Here is a tiny trained network, its code and every weight. The questions are about switching its units off for an input and a class, where a switched-off unit gives its printed mean instead of its output.

import numpy as np


def w(rows, s, z=0):
    codes = np.array(rows[::2]) - 128.0
    scale = np.full(codes.shape[1], s)
    scale[-1] = z or s
    return codes * scale


def norm(h):
    return h / np.sqrt((h * h).mean(-1, keepdims=True) + 1e-5)


def f(y):
    return np.maximum(y, 0)


def log_softmax(a):
    a = a - a.max(-1, keepdims=True)
    return a - np.log(np.exp(a).sum(-1, keepdims=True))


def net(x, mask):
    res = np.array(x, float).reshape(1, 8) / 4 @ E
    u = 0
    for l in range(2):
        y = f(norm(res) @ A[l][:, :-1].T + A[l][:, -1])
        res = res + np.where(mask[u : u + 14], y, B[l][:, -1]) @ B[l][:, :-1]
        u += 14
    return log_softmax(norm(res)[-1] @ U[:, :-1].T + U[:, -1])


A, B = {}, {}
E = w([
[126,128,130,129,128],'x0',
[120,129,133,133,126],'x1',
[105,100,22,191,94],'x2',
[161,127,105,104,140],'x3',
[2,51,103,37,128],'x4',
[138,126,123,122,128],'x5',
[152,8,165,157,217],'x6',
[138,123,127,124,113],'x7',
],0.0068)
A[0] = w([
[200,108,157,200,161,54],'0.n0',
[156,114,50,234,135,97],'0.n1',
[136,98,114,144,118,124],'0.n2',
[135,80,164,136,161,106],'0.n3',
[162,127,165,219,170,59],'0.n4',
[164,146,253,92,196,36],'0.n5',
[101,64,130,123,98,121],'0.n6',
[133,60,136,175,178,29],'0.n7',
[206,25,175,200,153,119],'0.n8',
[81,128,112,116,118,93],'0.n9',
[159,117,163,56,109,1],'0.n10',
[96,44,145,97,146,118],'0.n11',
[145,211,128,183,115,147],'0.n12',
[95,91,52,167,149,110],'0.n13',
],0.011,0.0017)
B[0] = w([
[212,134,100,7,96,222],'0.n0',
[102,57,197,193,62,229],'0.n1',
[106,135,136,163,128,152],'0.n2',
[142,166,98,156,206,181],'0.n3',
[226,126,74,61,88,212],'0.n4',
[105,34,192,227,61,225],'0.n5',
[156,93,92,109,145,174],'0.n6',
[113,152,77,184,215,195],'0.n7',
[116,229,90,178,233,254],'0.n8',
[150,135,143,67,118,164],'0.n9',
[79,99,173,171,120,160],'0.n10',
[123,132,102,39,167,203],'0.n11',
[141,133,98,15,77,215],'0.n12',
[130,66,189,172,89,194],'0.n13',
],0.013,0.0076)
A[1] = w([
[141,161,123,109,44,117],'1.n0',
[67,76,133,53,202,124],'1.n1',
[128,165,113,73,154,151],'1.n2',
[128,73,236,225,101,62],'1.n3',
[210,151,129,137,137,152],'1.n4',
[186,131,161,156,131,198],'1.n5',
[126,98,29,186,120,98],'1.n6',
[124,147,134,82,147,111],'1.n7',
[145,193,176,80,150,135],'1.n8',
[121,95,126,54,119,129],'1.n9',
[124,54,186,250,89,4],'1.n10',
[84,104,99,122,180,91],'1.n11',
[77,239,129,96,104,69],'1.n12',
[103,158,141,131,64,103],'1.n13',
],0.013,0.0021)
B[1] = w([
[94,141,119,153,191,254],'1.n0',
[161,170,107,114,46,251],'1.n1',
[112,123,157,155,104,196],'1.n2',
[119,38,136,173,116,232],'1.n3',
[26,147,134,83,74,236],'1.n4',
[85,120,108,102,95,209],'1.n5',
[119,75,249,121,147,191],'1.n6',
[118,98,129,131,116,168],'1.n7',
[123,59,95,177,111,182],'1.n8',
[164,163,111,124,118,233],'1.n9',
[121,60,200,135,112,236],'1.n10',
[137,186,127,125,85,192],'1.n11',
[137,116,148,148,214,184],'1.n12',
[164,130,132,139,182,197],'1.n13',
],0.016,0.0063)
U = w([
[147,155,113,48,66,254],'0',
[111,42,208,148,122,147],'1',
[127,158,133,145,253,20],'2',
],0.015,0.00096)

Each question gives the input, the list of numbers given to net, and the class t.
The units are the neurons (one row each of A and B). Each row of codes is followed by its name. A weight is (code - 128) times the scale printed after its matrix; where a second scale follows, it is the last column's (A, B and U).
mask holds one flag per neuron, layer by layer. A switched-off neuron (its flag False) gives its mean, the last column of its row in B, instead of its output. The means were averaged over made-up inputs and are rounded, as every weight is.
A unit's drop is (log p(t) with every unit on - log p(t) with that unit switched off) / (log p(t) with every unit on - log p(t) with every unit switched off).
The circuit of an input: a set's keep is (log p(t) with only the set's units on - log p(t) with every unit switched off) / (log p(t) with every unit on - log p(t) with every unit switched off). Starting from the 12 units with the biggest drops (on a tie, the unit counted first), units are removed one at a time, each time the one whose removal leaves the highest keep (on an exact tie, the one counted first), for as long as the keep stays at least 0.8.
circuit, biggest first: the units of the circuit, biggest drop first
k most important neurons: the k neurons with the biggest drops, biggest first
k most important neurons of layer l: the k neurons of layer l with the biggest drops, biggest first
drop of u: that unit's drop, to one decimal
input [-1,4,8,4,7,2,-8,-2], class 1: 2 most important neurons : (0.n0 0.n11)
input [2,-8,1,2,-3,-2,-5,6], class 2: 2 most important neurons : (0.n0 1.n0)
input [-2,-8,-3,4,5,-7,5,4], class 0: 2 most important neurons : (0.n11 1.n1)
input [5,5,3,-2,-3,6,-2,1], class 0: 2 most important neurons : (0.n12 0.n5)
input [6,0,6,2,7,-7,7,1], class 0: circuit, biggest first : (1.n1 0.n5)
input [-3,-7,2,-3,-1,-3,4,6], class 2: circuit, biggest first : (0.n8)
input [-8,6,-4,0,-6,0,8,-6], class 2: 2 most important neurons : (0.n8 0.n7)
input [-1,-4,3,5,7,5,7,-5], class 0: 4 most important neurons : (0.n11 1.n1 1.n11 1.n0)
input [3,2,8,6,-2,-3,-7,3], class 1: 2 most important neurons of layer 0 : (0.n1 0.n0)
input [-4,-3,5,-5,2,0,6,-4], class 2: 4 most important neurons of layer 0 : (0.n8 0.n7 0.n5 0.n11)
input [-1,3,0,-2,-2,0,-8,7], class 2: 2 most important neurons : (1.n12 0.n0)
input [8,8,4,6,2,-7,5,5], class 2: 2 most important neurons : (0.n8 0.n5)
input [-1,-5,4,5,-7,-8,8,-3], class 2: 4 most important neurons of layer 0 : (0.n8 0.n7 0.n3 0.n12)
input [-2,-1,6,-3,8,-5,8,5], class 0: 3 most important neurons : (0.n11 1.n1 0.n5)
input [7,-8,7,8,0,0,-6,-8], class 1: most important neuron : (0.n1)
input [5,-6,0,-2,3,8,-5,3], class 2: drop of 0.n10 : 0.0
input [-7,-6,-2,-7,6,-5,4,2], class 0: drop of 1.n1 : 0.1
input [8,-2,-6,2,-7,3,4,4], class 0: drop of 0.n0 : 1.1
